Below are the code and all the weights of a small trained network. Each question names an input and a class and asks about switching units off, where a switched-off unit gives its printed mean instead of its output.

import numpy as np


def w(rows, s, z=0):
    codes = np.array(rows[::2]) - 128.0
    scale = np.full(codes.shape[1], s)
    scale[-1] = z or s
    return codes * scale


def f(y):
    return y / 2 * (1 + np.tanh(0.7978845608 * (y + 0.044715 * y**3)))


def log_softmax(a):
    a = a - a.max(-1, keepdims=True)
    return a - np.log(np.exp(a).sum(-1, keepdims=True))


def net(x, mask):
    res = np.array(x, float).reshape(1, 8) / 4 @ E
    y = f(res @ A[0][:, :-1].T + A[0][:, -1])
    res = res + np.where(mask, y, B[0][:, -1]) @ B[0][:, :-1]
    return log_softmax(res[-1] @ U[:, :-1].T + U[:, -1])


A, B = {}, {}
E = w([
[8,119,89,136,95,107],'x0',
[110,212,42,146,174,139],'x1',
[148,166,174,147,133,28],'x2',
[74,110,161,162,92,78],'x3',
[107,140,221,135,108,89],'x4',
[174,167,198,119,56,117],'x5',
[130,199,178,195,125,99],'x6',
[82,171,78,187,165,109],'x7',
],0.012)
A[0] = w([
[63,70,41,129,114,160,219],'n1',
[126,147,202,212,93,104,138],'n2',
[141,241,32,171,231,95,213],'n3',
[254,45,141,47,168,180,252],'n4',
[141,218,47,144,200,141,157],'n5',
[173,154,230,86,125,139,155],'n6',
],0.0095,0.0029)
B[0] = w([
[66,60,91,138,183,251,225],'n1',
[95,193,169,159,57,144,198],'n2',
[138,207,194,161,218,142,251],'n3',
[224,103,73,75,116,104,240],'n4',
[102,194,135,61,197,102,216],'n5',
[139,110,146,97,97,119,206],'n6',
],0.013,0.015)
U = w([
[137,131,210,154,51,62,255],'0',
[255,99,105,68,94,113,31],'1',
[158,188,128,132,201,113,135],'2',
[85,67,40,119,158,195,162],'3',
],0.012,0.0029)

Each question gives the input, the list of numbers given to net, and the class t.
The units are the neurons (one row each of A and B). Each row of codes is followed by its name. A weight is (code - 128) times the scale printed after its matrix; where a second scale follows, it is the last column's (A, B and U).
mask holds one flag per neuron, in row order. A switched-off neuron (its flag False) gives its mean, the last column of its row in B, instead of its output. The means were averaged over made-up inputs and are rounded, as every weight is.
A unit's drop is (log p(t) with every unit on - log p(t) with that unit switched off) / (log p(t) with every unit on - log p(t) with every unit switched off).
The circuit of an input: a set's keep is (log p(t) with only the set's units on - log p(t) with every unit switched off) / (log p(t) with every unit on - log p(t) with every unit switched off). Starting from all 6 units, units are removed one at a time, each time the one whose removal leaves the highest keep (on an exact tie, the one counted first), for as long as the keep stays at least 0.8.
circuit, biggest first: the units of the circuit, biggest drop first
unit that matters most: the unit with the biggest drop
k most important neurons: the k neurons with the biggest drops, biggest first
drop of u: that unit's drop, to one decimal
input [-6,1,3,2,-1,-1,8,-1], class 0: circuit, biggest first	n2, n1
input [1,-4,4,6,4,-4,-5,5], class 0: circuit, biggest first	n1, n5
input [-1,3,0,3,4,1,7,3], class 0: unit that matters most	n2
input [-8,-5,4,2,-2,-5,6,-1], class 1: 2 most important neurons	n4, n3
input [-3,7,-8,7,7,8,-8,1], class 3: 4 most important neurons	n4, n3, n2, n6
input [5,-2,-1,0,-1,-4,7,-7], class 0: 3 most important neurons	n1, n4, n5
input [-7,-2,-8,6,7,-3,5,-3], class 0: 2 most important neurons	n2, n1
input [5,5,-5,-8,-1,6,-8,-8], class 1: drop of n6	-0.3
input [5,7,-7,0,-7,0,7,5], class 2: drop of n3	2.9
input [6,3,3,5,8,-5,7,3], class 0: drop of n2	0.8
